Below is a small trained network, with its code and all its weights. Each question gives an input and a class and asks what happens when units are switched off, that is, made to give their printed mean instead of their output.

import numpy as np


def w(rows, s, z=0):
    codes = np.array(rows[::2]) - 128.0
    scale = np.full(codes.shape[1], s)
    scale[-1] = z or s
    return codes * scale


def norm(h):
    return h / np.sqrt((h * h).mean(-1, keepdims=True) + 1e-5)


def f(y):
    return y / 2 * (1 + np.tanh(0.7978845608 * (y + 0.044715 * y**3)))


def log_softmax(a):
    a = a - a.max(-1, keepdims=True)
    return a - np.log(np.exp(a).sum(-1, keepdims=True))


def net(x, mask):
    res = np.array(x, float).reshape(1, 3) / 4 @ E
    u = 0
    for l in range(3):
        y = f(norm(res) @ A[l][:, :-1].T + A[l][:, -1])
        res = res + np.where(mask[u : u + 10], y, B[l][:, -1]) @ B[l][:, :-1]
        u += 10
    return log_softmax(norm(res)[-1] @ U[:, :-1].T + U[:, -1])


A, B = {}, {}
E = w([
[106,171,253,206,92,181,114],'x0',
[214,136,75,126,3,219,153],'x1',
[118,182,85,193,67,8,134],'x2',
],0.00062)
A[0] = w([
[178,68,30,24,140,65,136,31],'L0N0',
[201,138,66,151,42,197,134,68],'L0N1',
[131,218,77,223,75,6,200,26],'L0N2',
[149,41,23,40,134,69,140,44],'L0N3',
[155,117,91,114,135,110,153,9],'L0N4',
[15,111,157,127,252,49,65,135],'L0N5',
[117,100,108,117,133,134,93,131],'L0N6',
[221,146,57,132,27,210,126,80],'L0N7',
[93,167,246,240,72,188,83,130],'L0N8',
[153,58,188,37,201,240,167,40],'L0N9',
],0.0023,0.0013)
B[0] = w([
[122,198,101,215,188,179,155,172],'L0N0',
[149,91,200,80,148,62,163,163],'L0N1',
[2,63,119,156,100,168,41,168],'L0N2',
[143,189,111,204,161,185,147,175],'L0N3',
[126,137,149,140,154,157,114,94],'L0N4',
[215,95,197,54,85,68,195,253],'L0N5',
[96,153,140,145,108,96,135,135],'L0N6',
[150,104,205,66,154,23,161,193],'L0N7',
[144,210,53,188,217,175,164,204],'L0N8',
[39,91,79,169,65,121,35,202],'L0N9',
],0.0022,0.0016)
A[1] = w([
[128,170,60,142,188,146,134,5],'L1N0',
[58,78,98,139,80,154,5,99],'L1N1',
[107,105,150,70,154,210,73,57],'L1N2',
[93,119,72,204,73,80,69,87],'L1N3',
[141,194,42,148,187,153,148,104],'L1N4',
[164,137,161,119,117,103,135,56],'L1N5',
[177,149,130,81,75,98,127,51],'L1N6',
[171,113,169,103,86,112,171,74],'L1N7',
[129,230,143,213,154,184,132,46],'L1N8',
[114,60,110,57,157,198,60,20],'L1N9',
],0.0034,0.0013)
B[1] = w([
[167,163,189,164,163,214,137,124],'L1N0',
[5,48,111,191,21,85,41,254],'L1N1',
[92,125,72,165,80,100,122,131],'L1N2',
[99,87,67,97,103,173,63,193],'L1N3',
[126,193,144,130,223,210,97,223],'L1N4',
[119,105,148,104,148,122,155,131],'L1N5',
[82,115,202,94,188,117,142,126],'L1N6',
[124,117,163,93,150,51,178,191],'L1N7',
[192,158,24,111,221,149,168,214],'L1N8',
[69,196,134,171,95,96,87,147],'L1N9',
],0.0023,0.00097)
A[2] = w([
[164,237,201,157,209,159,120,98],'L2N0',
[165,114,214,54,176,82,184,48],'L2N1',
[99,219,16,213,193,232,53,110],'L2N2',
[82,65,227,21,140,120,114,49],'L2N3',
[11,84,60,199,12,156,30,67],'L2N4',
[194,244,54,174,238,225,165,56],'L2N5',
[169,134,63,123,134,107,164,176],'L2N6',
[222,109,228,61,117,79,190,89],'L2N7',
[159,83,215,59,114,80,165,2],'L2N8',
[2,66,52,184,13,113,30,83],'L2N9',
],0.0031,0.0026)
B[2] = w([
[90,174,32,129,131,138,64,169],'L2N0',
[183,83,174,104,29,61,125,191],'L2N1',
[253,163,209,143,149,28,239,225],'L2N2',
[197,181,121,126,127,99,170,148],'L2N3',
[13,49,79,44,56,197,3,235],'L2N4',
[101,214,58,251,237,228,169,231],'L2N5',
[56,148,159,177,80,133,55,161],'L2N6',
[180,44,239,77,53,26,174,218],'L2N7',
[227,105,254,92,148,84,208,155],'L2N8',
[17,96,43,55,112,229,2,251],'L2N9',
],0.0032,0.0031)
U = w([
[254,11,244,17,9,15,241,210],'0',
[205,248,21,244,254,237,241,2],'1',
[6,11,13,19,13,240,6,137],'2',
],0.0046,0.00095)

Each question gives the input, the list of numbers given to net, and the class t.
The units are the neurons (one row each of A and B). Each row of codes is followed by its name. A weight is (code - 128) times the scale printed after its matrix; where a second scale follows, it is the last column's (A, B and U).
mask holds one flag per neuron, layer by layer. A switched-off neuron (its flag False) gives its mean, the last column of its row in B, instead of its output. The means were averaged over made-up inputs and are rounded, as every weight is.
A unit's drop is (log p(t) with every unit on - log p(t) with that unit switched off) / (log p(t) with every unit on - log p(t) with every unit switched off).
most important unit: the unit with the biggest drop
top k neurons: the k neurons with the biggest drops, biggest first
top k neurons in layer l: the k neurons of layer l with the biggest drops, biggest first
drop of u: that unit's drop, to one decimal
input [-2,-8,7], class 0: most important unit => L0N5
input [2,7,-6], class 0: top 2 neurons in layer 0 => L0N7, L0N2
input [0,7,-6], class 0: top 3 neurons => L0N7, L0N2, L0N1
input [-6,-4,-1], class 1: top 2 neurons => L0N0, L0N3
input [-6,5,-6], class 1: top 4 neurons => L0N5, L0N0, L0N2, L0N3
input [5,1,4], class 1: top 2 neurons => L0N8, L0N9
input [7,8,-4], class 0: top 2 neurons in layer 0 => L0N7, L0N1
input [5,-8,-6], class 0: top 2 neurons => L0N5, L0N2
input [-3,8,8], class 0: top 3 neurons in layer 1 => L1N1, L1N6, L1N2
input [-7,-6,7], class 1: top 2 neurons in layer 1 => L1N1, L1N2
input [5,2,-4], class 1: top 2 neurons in layer 0 => L0N8, L0N2
input [7,7,-3], class 0: drop of L0N3 => 2.2
input [-7,-1,-1], class 1: drop of L2N4 => 0.0
input [-8,7,7], class 1: drop of L1N1 => 0.9
input [8,-2,1], class 1: most important unit => L0N8
